Here is a tiny trained network, its code and every weight. The questions are about switching its units off for an input and a target symbol, where a switched-off unit gives its printed mean instead of its output.

import numpy as np


def w(rows, s, z=0):
    codes = np.array(rows[::2]) - 128.0
    scale = np.full(codes.shape[1], s)
    scale[-1] = z or s
    return codes * scale


def norm(h):
    return h / np.sqrt((h * h).mean(-1, keepdims=True) + 1e-5)


def f(y):
    return np.maximum(y, 0)


def softmax(a):
    e = np.exp(a - a.max(-1, keepdims=True))
    return e / e.sum(-1, keepdims=True)


def log_softmax(a):
    a = a - a.max(-1, keepdims=True)
    return a - np.log(np.exp(a).sum(-1, keepdims=True))


def net(x, mask):
    ids = ['ΓΨΩβεζλμξπστ'.index(c) for c in x.split()]
    T = len(ids)
    res = E[ids] + P[:T]
    u = 0
    for l in range(2):
        q, k, v = (norm(res) @ M[l].T for M in (Q, K, V))
        z = softmax(np.where(np.tri(T) > 0, q @ k.T / 2**0.5, -1e9)) @ v
        res = res + np.where(mask[u], z, O[l][:, -1]) @ O[l][:, :-1]
        u += 1
        y = f(norm(res) @ A[l][:, :-1].T + A[l][:, -1])
        res = res + np.where(mask[u : u + 8], y, B[l][:, -1]) @ B[l][:, :-1]
        u += 8
    return log_softmax(norm(res)[-1] @ U[:, :-1].T + U[:, -1])


Q, K, V, O, A, B = {}, {}, {}, {}, {}, {}
E = w([
[27,127,120,72,146,177,88,108,152,108,75,70],'Γ',
[109,188,121,117,148,89,135,235,181,138,141,129],'Ψ',
[159,62,92,46,172,83,135,191,162,144,131,24],'Ω',
[188,72,178,124,116,188,223,145,100,85,185,74],'β',
[131,245,54,117,76,162,240,154,195,24,176,113],'ε',
[134,189,148,125,153,109,52,121,120,185,158,151],'ζ',
[116,141,126,80,134,79,223,112,134,158,2,208],'λ',
[67,67,144,241,191,75,205,160,135,120,165,56],'μ',
[108,135,93,138,61,102,123,188,186,144,102,104],'ξ',
[174,148,59,92,99,88,100,125,155,75,98,105],'π',
[152,155,94,98,116,57,124,108,196,100,208,171],'σ',
[150,102,52,157,125,96,141,165,65,67,140,175],'τ',
],0.0068)
P = w([
[113,186,2,82,99,112,156,133,61,214,165,70],'0',
[126,156,87,88,102,116,162,120,88,177,155,77],'1',
[122,154,94,98,107,109,147,135,96,166,148,86],'2',
[118,163,96,109,122,108,136,141,112,161,135,94],'3',
[120,151,106,119,129,113,124,142,120,158,134,104],'4',
[115,146,107,127,132,107,111,141,130,154,124,111],'5',
[123,144,122,135,140,124,98,146,138,139,123,110],'6',
[120,133,130,147,147,116,97,137,147,133,113,118],'7',
[115,123,144,157,147,121,97,129,153,122,110,125],'8',
[111,107,157,162,152,117,88,124,161,112,98,133],'9',
[112,103,171,167,161,119,78,121,165,105,90,142],'10',
[118,90,175,183,171,129,81,115,179,97,80,147],'11',
[128,110,199,189,175,120,54,113,175,90,77,147],'12',
],0.0052)
Q[0] = w([
[73,222,89,184,70,20,48,245,254,167,8,53],'L0H0',
[142,83,74,85,67,92,166,83,183,82,130,69],'L0H0',
],0.0047)
K[0] = w([
[208,44,185,232,156,96,2,98,214,18,42,221],'L0H0',
[171,208,82,125,170,65,48,91,133,124,239,174],'L0H0',
],0.0034)
V[0] = w([
[168,122,90,106,216,71,107,130,55,3,100,149],'L0H0',
[36,35,111,106,139,169,184,156,229,46,168,94],'L0H0',
],0.0029)
O[0] = w([
[167,41,115,45,174,90,119,173,53,58,203,98,100],'L0H0',
[85,196,4,141,180,156,204,71,87,118,126,48,9],'L0H0',
],0.0041,0.0013)
A[0] = w([
[177,183,95,169,211,80,110,168,94,95,176,197,136],'L0N0',
[177,96,188,213,138,215,179,44,126,39,144,110,3],'L0N1',
[43,223,139,208,151,41,126,160,112,210,131,141,195],'L0N2',
[110,2,146,125,28,114,90,195,147,147,121,95,28],'L0N3',
[56,131,142,54,155,153,108,107,196,153,139,78,118],'L0N4',
[60,223,73,107,160,170,100,99,211,119,119,51,144],'L0N5',
[167,144,117,99,19,106,110,35,190,59,113,170,87],'L0N6',
[92,106,21,77,141,105,183,135,54,136,107,156,151],'L0N7',
],0.0033,0.0026)
B[0] = w([
[144,19,146,133,20,118,158,53,74,83,180,145,182],'L0N0',
[189,156,167,15,100,190,60,156,122,52,135,158,139],'L0N1',
[218,28,108,146,126,212,137,131,162,148,160,103,254],'L0N2',
[199,129,95,84,185,116,103,118,80,32,99,95,157],'L0N3',
[92,130,95,130,126,122,15,87,84,114,94,120,175],'L0N4',
[119,92,201,137,95,167,84,44,127,111,173,120,217],'L0N5',
[141,255,161,215,146,142,158,147,186,179,122,109,158],'L0N6',
[98,7,104,39,67,222,130,90,133,153,158,165,164],'L0N7',
],0.0036,0.0052)
Q[1] = w([
[253,110,174,127,67,157,6,77,226,132,188,121],'L1H0',
[104,144,208,172,197,202,170,113,50,185,163,166],'L1H0',
],0.005)
K[1] = w([
[152,126,245,230,226,96,69,120,255,31,42,238],'L1H0',
[142,200,155,31,172,144,140,198,159,249,91,11],'L1H0',
],0.0034)
V[1] = w([
[124,203,154,73,157,55,140,193,231,88,62,67],'L1H0',
[140,64,112,155,141,178,136,204,46,155,4,36],'L1H0',
],0.004)
O[1] = w([
[198,115,51,70,128,165,113,127,255,192,113,45,3],'L1H0',
[132,39,167,141,171,99,87,200,89,226,16,109,64],'L1H0',
],0.005,0.0026)
A[1] = w([
[107,79,48,37,150,105,139,136,171,135,44,190,98],'L1N0',
[179,131,139,170,151,71,150,181,201,140,153,145,154],'L1N1',
[145,141,85,100,153,174,206,105,83,137,124,127,12],'L1N2',
[162,65,67,72,130,35,151,138,115,117,146,151,72],'L1N3',
[130,125,104,111,135,170,114,99,186,206,111,86,2],'L1N4',
[201,77,103,59,129,116,59,87,103,150,179,89,99],'L1N5',
[119,74,80,70,191,99,162,162,104,119,108,2,54],'L1N6',
[72,62,139,152,148,162,173,97,89,144,50,144,93],'L1N7',
],0.005,0.0014)
B[1] = w([
[63,178,213,85,214,140,121,80,157,106,196,136,182],'L1N0',
[38,183,152,124,141,75,145,54,52,222,138,177,178],'L1N1',
[151,72,138,124,132,90,159,124,214,204,118,149,142],'L1N2',
[177,137,67,106,155,154,48,233,127,69,4,119,186],'L1N3',
[190,98,182,198,49,106,129,229,149,151,19,148,166],'L1N4',
[110,155,65,67,240,117,208,121,187,82,9,101,253],'L1N5',
[147,253,14,164,243,70,83,83,175,90,179,153,185],'L1N6',
[132,143,174,190,145,94,120,97,238,99,102,72,187],'L1N7',
],0.0041,0.0044)
U = w([
[54,118,115,91,125,170,87,24,82,177,95,60,124],'Γ',
[120,76,108,102,142,202,126,204,144,158,170,173,119],'Ψ',
[179,85,147,100,165,153,153,132,136,135,136,106,47],'Ω',
[195,92,173,131,148,170,164,146,109,124,136,81,60],'β',
[157,107,123,108,127,174,131,123,172,128,171,138,4],'ε',
[62,174,225,153,126,88,52,99,31,208,194,229,216],'ζ',
[98,85,199,29,161,101,187,115,179,206,87,209,125],'λ',
[108,72,110,229,185,65,204,111,84,171,174,52,140],'μ',
[184,120,141,213,32,113,92,164,218,223,64,110,202],'ξ',
[182,177,38,62,198,35,111,177,177,78,77,85,128],'π',
[130,211,93,143,30,164,183,106,194,54,200,126,133],'σ',
[163,52,172,129,81,75,134,229,24,2,111,181,170],'τ',
],0.0058,0.0033)

Each question gives the input, a string of symbols that net reads in full, and the target symbol t.
The units are the heads (2 rows each of Q, K, V and O) and the neurons (one row each of A and B). Each row of codes is followed by its name. A weight is (code - 128) times the scale printed after its matrix; where a second scale follows, it is the last column's (O, A, B and U).
mask holds one flag per unit, layer by layer, with each layer's heads first. A switched-off unit (its flag False) gives its mean, the last column of its rows in O or B, instead of its output. The means were averaged over made-up inputs and are rounded, as every weight is.
A unit's drop is (log p(t) with every unit on - log p(t) with that unit switched off) / (log p(t) with every unit on - log p(t) with every unit switched off).
The circuit of an input: a set's keep is (log p(t) with only the set's units on - log p(t) with every unit switched off) / (log p(t) with every unit on - log p(t) with every unit switched off). Starting from the 12 units with the biggest drops (on a tie, the unit counted first), units are removed one at a time, each time the one whose removal leaves the highest keep (on an exact tie, the one counted first), for as long as the keep stays at least 0.8.
units of the circuit, in order: the units of the circuit, biggest drop first
unit that matters most: the unit with the biggest drop
k most important neurons: the k neurons with the biggest drops, biggest first
top k neurons in layer l: the k neurons of layer l with the biggest drops, biggest first
drop when u is switched off: that unit's drop, to one decimal
input β β ζ ζ Γ Γ Ψ Ω ζ Γ Ψ, target ζ: 3 most important neurons -> L1N1; L1N5; L0N5
input τ Γ π ε τ π, target τ: units of the circuit, in order -> L1H0
input ζ λ Γ β μ ζ ζ ζ π ζ, target π: units of the circuit, in order -> L1N5; L0N6; L1H0; L0N2
input ζ ζ λ β, target τ: top 3 neurons in layer 0 -> L0N2; L0N7; L0N3
input ζ σ ζ Ω ζ ζ σ π ε ε ε ζ, target σ: 3 most important neurons -> L0N6; L0N0; L0N2
input ε Ψ λ Ψ, target λ: 2 most important neurons -> L1N1; L0N7
input ζ σ λ ζ, target σ: top 2 neurons in layer 0 -> L0N7; L0N6
input Ω ζ σ ζ λ ζ, target λ: 4 most important neurons -> L1N5; L0N2; L0N5; L1N6
input Ω τ ζ Γ π λ Ψ Γ ζ τ ε π, target τ: units of the circuit, in order -> L0H0; L1H0
input ζ λ π τ μ ζ Γ λ ζ Γ ξ ξ Ψ, target ξ: top 2 neurons in layer 1 -> L1N4; L1N0
input ξ ξ π ζ π π π ε τ ξ, target τ: units of the circuit, in order -> L1H0; L0H0
input ξ ζ ζ Γ Γ ζ Ω τ ζ ξ ζ, target ξ: top 3 neurons in layer 0 -> L0N2; L0N0; L0N3
input ζ Ω π β Γ Γ ζ Γ ε Γ ζ, target Γ: top 2 neurons in layer 0 -> L0N5; L0N2
input β π Γ ζ ξ ζ Ω τ Ψ, target τ: unit that matters most -> L0H0
input Ω ζ ζ Ψ ζ Γ Γ Γ ζ, target Γ: top 4 neurons in layer 0 -> L0N5; L0N4; L0N6; L0N0
input π ζ σ ζ ζ σ μ τ ζ τ ξ Ψ, target τ: top 2 neurons in layer 0 -> L0N0; L0N6
input π σ ζ Ω τ ζ ξ, target τ: 2 most important neurons -> L0N3; L0N0
input ξ π π Ω Γ β, target π: top 2 neurons in layer 0 -> L0N0; L0N2
input ζ Ω λ ζ ξ π λ ξ π ζ π π ζ, target π: top 2 neurons in layer 1 -> L1N5; L1N0
input μ λ Ω β, target π: most important neuron -> L1N6
input ζ ξ Γ π Γ ζ Ψ, target ζ: drop when L1N3 is switched off -> 0.0
input ζ λ ξ ζ λ ζ, target λ: drop when L1N6 is switched off -> 0.2
input Γ π λ ζ ξ ζ λ ζ ξ ζ, target ξ: drop when L0H0 is switched off -> 0.8
input ξ ζ Ω Ω Γ λ ε π λ σ ε ξ, target σ: drop when L1H0 is switched off -> 0.7
